Here is a tiny trained network, its code and every weight. The questions are about switching its units off for an input and a class, where a switched-off unit gives its printed mean instead of its output.

import numpy as np


def w(rows, s, z=0):
    codes = np.array(rows[::2]) - 128.0
    scale = np.full(codes.shape[1], s)
    scale[-1] = z or s
    return codes * scale


def norm(h):
    return h / np.sqrt((h * h).mean(-1, keepdims=True) + 1e-5)


def f(y):
    return np.maximum(y, 0)


def log_softmax(a):
    a = a - a.max(-1, keepdims=True)
    return a - np.log(np.exp(a).sum(-1, keepdims=True))


def net(x, mask):
    res = np.array(x, float).reshape(1, 4) / 4 @ E
    u = 0
    for l in range(3):
        y = f(norm(res) @ A[l][:, :-1].T + A[l][:, -1])
        res = res + np.where(mask[u : u + 7], y, B[l][:, -1]) @ B[l][:, :-1]
        u += 7
    return log_softmax(norm(res)[-1] @ U[:, :-1].T + U[:, -1])


A, B = {}, {}
E = w([
[111,184,91,81,93,77,140,216,145,141,131,190],'x0',
[115,219,92,121,126,135,146,150,86,123,200,2],'x1',
[106,88,109,161,95,88,163,84,140,195,146,116],'x2',
[87,72,138,31,79,173,106,131,94,142,139,128],'x3',
],0.01)
A[0] = w([
[141,171,120,218,231,77,163,155,205,115,131,148,32],'L0N1',
[145,40,43,165,155,131,98,148,254,110,43,199,74],'L0N2',
[55,82,96,176,116,53,230,108,170,247,93,115,1],'L0N3',
[147,199,177,150,182,205,136,179,104,70,41,164,28],'L0N4',
[56,151,90,91,69,100,80,142,150,167,115,167,128],'L0N5',
[61,53,189,120,214,177,199,96,155,98,99,102,83],'L0N6',
[119,205,126,150,144,95,162,185,242,159,119,180,82],'L0N7',
],0.0072,0.0038)
B[0] = w([
[88,144,153,107,2,36,200,16,20,112,96,23,230],'L0N1',
[171,151,38,91,158,134,151,69,149,112,108,91,254],'L0N2',
[172,94,230,67,199,112,42,174,140,159,161,81,212],'L0N3',
[129,178,169,62,212,110,36,106,136,186,136,87,197],'L0N4',
[112,118,147,217,104,145,93,166,118,13,190,199,219],'L0N5',
[143,128,161,160,99,103,147,168,109,66,190,219,193],'L0N6',
[78,164,158,210,137,204,124,181,165,93,115,167,225],'L0N7',
],0.009,0.0066)
A[1] = w([
[174,217,165,77,112,97,90,175,125,123,99,163,65],'L1N1',
[153,102,213,247,215,222,121,31,26,128,115,114,15],'L1N2',
[109,138,187,51,172,103,121,142,122,137,97,138,67],'L1N3',
[111,174,19,145,159,106,107,155,147,73,216,24,89],'L1N4',
[84,91,126,23,11,137,138,152,162,118,159,152,154],'L1N5',
[184,157,148,70,176,131,100,158,150,139,128,97,175],'L1N6',
[121,101,106,161,98,61,98,144,132,254,139,146,9],'L1N7',
],0.0075,0.0013)
B[1] = w([
[157,67,218,197,145,156,165,108,142,157,203,137,198],'L1N1',
[68,178,121,184,124,173,146,217,177,113,142,177,254],'L1N2',
[170,94,155,70,136,147,139,141,123,180,123,30,161],'L1N3',
[212,32,135,98,65,104,107,76,117,172,165,255,253],'L1N4',
[104,160,168,138,134,135,137,153,116,92,39,81,209],'L1N5',
[139,92,92,135,142,116,68,171,131,155,139,121,180],'L1N6',
[94,150,159,104,177,155,37,83,209,190,172,33,140],'L1N7',
],0.0096,0.0074)
A[2] = w([
[230,84,96,127,99,134,100,94,130,132,103,152,124],'L2N1',
[109,101,189,104,195,128,94,119,144,168,163,87,141],'L2N2',
[175,107,101,77,163,122,135,86,188,85,60,179,4],'L2N3',
[180,132,81,133,105,125,168,136,37,167,170,144,148],'L2N4',
[154,107,92,153,137,162,127,109,104,104,153,138,44],'L2N5',
[77,66,143,105,118,173,98,158,5,103,41,109,53],'L2N6',
[137,112,99,118,96,140,112,137,99,170,167,112,98],'L2N7',
],0.011,0.0029)
B[2] = w([
[139,154,8,104,60,141,129,124,147,161,112,88,221],'L2N1',
[199,115,143,111,152,126,98,156,135,104,121,94,253],'L2N2',
[93,111,48,30,125,119,132,182,120,194,151,154,212],'L2N3',
[44,97,59,83,189,170,136,139,153,131,44,132,239],'L2N4',
[60,160,130,127,120,95,125,140,213,174,159,147,165],'L2N5',
[125,192,107,192,134,69,157,32,82,154,112,65,234],'L2N6',
[162,118,138,119,164,110,154,161,181,155,108,155,201],'L2N7',
],0.011,0.006)
U = w([
[114,99,3,66,127,143,167,146,175,206,101,163,251],'0',
[243,96,206,116,177,142,78,152,142,158,142,91,4],'1',
[106,172,130,176,99,106,198,51,56,139,64,86,58],'2',
[64,113,157,201,115,183,174,181,168,72,172,228,141],'3',
],0.012,0.00025)

Each question gives the input, the list of numbers given to net, and the class t.
The units are the neurons (one row each of A and B). Each row of codes is followed by its name. A weight is (code - 128) times the scale printed after its matrix; where a second scale follows, it is the last column's (A, B and U).
mask holds one flag per neuron, layer by layer. A switched-off neuron (its flag False) gives its mean, the last column of its row in B, instead of its output. The means were averaged over made-up inputs and are rounded, as every weight is.
A unit's drop is (log p(t) with every unit on - log p(t) with that unit switched off) / (log p(t) with every unit on - log p(t) with every unit switched off).
The circuit of an input: a set's keep is (log p(t) with only the set's units on - log p(t) with every unit switched off) / (log p(t) with every unit on - log p(t) with every unit switched off). Starting from the 12 units with the biggest drops (on a tie, the unit counted first), units are removed one at a time, each time the one whose removal leaves the highest keep (on an exact tie, the one counted first), for as long as the keep stays at least 0.8.
circuit, biggest first: the units of the circuit, biggest drop first
unit that matters most: the unit with the biggest drop
k most important neurons: the k neurons with the biggest drops, biggest first
k most important neurons of layer l: the k neurons of layer l with the biggest drops, biggest first
input [-3,2,4,2], class 1: 2 most important neurons of layer 0 => (L0N3 L0N2)
input [-8,4,3,-2], class 3: circuit, biggest first => (L1N2)
input [-4,8,-6,8], class 0: 4 most important neurons of layer 2 => (L2N4 L2N7 L2N1 L2N5)
input [7,6,-8,6], class 1: circuit, biggest first => (L1N1 L1N2)
input [-7,3,-6,3], class 3: 3 most important neurons => (L1N2 L0N3 L0N6)
input [-7,3,7,-2], class 1: 4 most important neurons => (L0N3 L0N5 L0N7 L2N2)
input [8,6,-2,8], class 2: 2 most important neurons of layer 1 => (L1N5 L1N2)
input [-3,4,1,-1], class 0: 2 most important neurons of layer 0 => (L0N7 L0N5)
input [7,0,-7,2], class 1: 3 most important neurons => (L0N4 L1N2 L1N3)
input [-2,-5,-5,1], class 0: 2 most important neurons => (L0N2 L0N3)
input [-7,8,8,-1], class 0: circuit, biggest first => (L1N4 L2N4)
input [4,-5,-8,-4], class 1: 2 most important neurons => (L0N4 L1N1)
input [2,-1,-3,4], class 2: circuit, biggest first => (L2N6 L1N5)
input [4,-2,-2,-3], class 3: circuit, biggest first => (L0N7)
input [0,6,-4,-2], class 0: 2 most important neurons => (L1N4 L0N3)
input [1,-6,1,7], class 2: 2 most important neurons of layer 1 => (L1N5 L1N4)
input [3,-6,-8,-6], class 1: 2 most important neurons of layer 0 => (L0N4 L0N7)
input [-8,-8,-8,8], class 0: 2 most important neurons => (L0N1 L2N3)
input [8,1,0,-8], class 2: 2 most important neurons => (L0N1 L1N2)
input [-4,-3,0,-2], class 3: 2 most important neurons => (L1N2 L0N6)
input [-1,-1,-3,6], class 2: unit that matters most => L2N6
input [-4,2,0,4], class 2: 3 most important neurons => (L0N2 L0N7 L1N5)
input [8,-6,4,5], class 3: 3 most important neurons => (L0N5 L0N1 L1N4)
input [-6,6,-4,0], class 0: 2 most important neurons => (L1N4 L0N7)
input [-8,-7,-5,4], class 3: 4 most important neurons => (L1N2 L0N6 L1N4 L0N3)
input [-4,7,-3,5], class 0: 2 most important neurons => (L1N4 L0N1)
input [8,6,4,-4], class 3: unit that matters most => L0N7
input [-3,-7,-6,5], class 0: 2 most important neurons of layer 0 => (L0N2 L0N3)
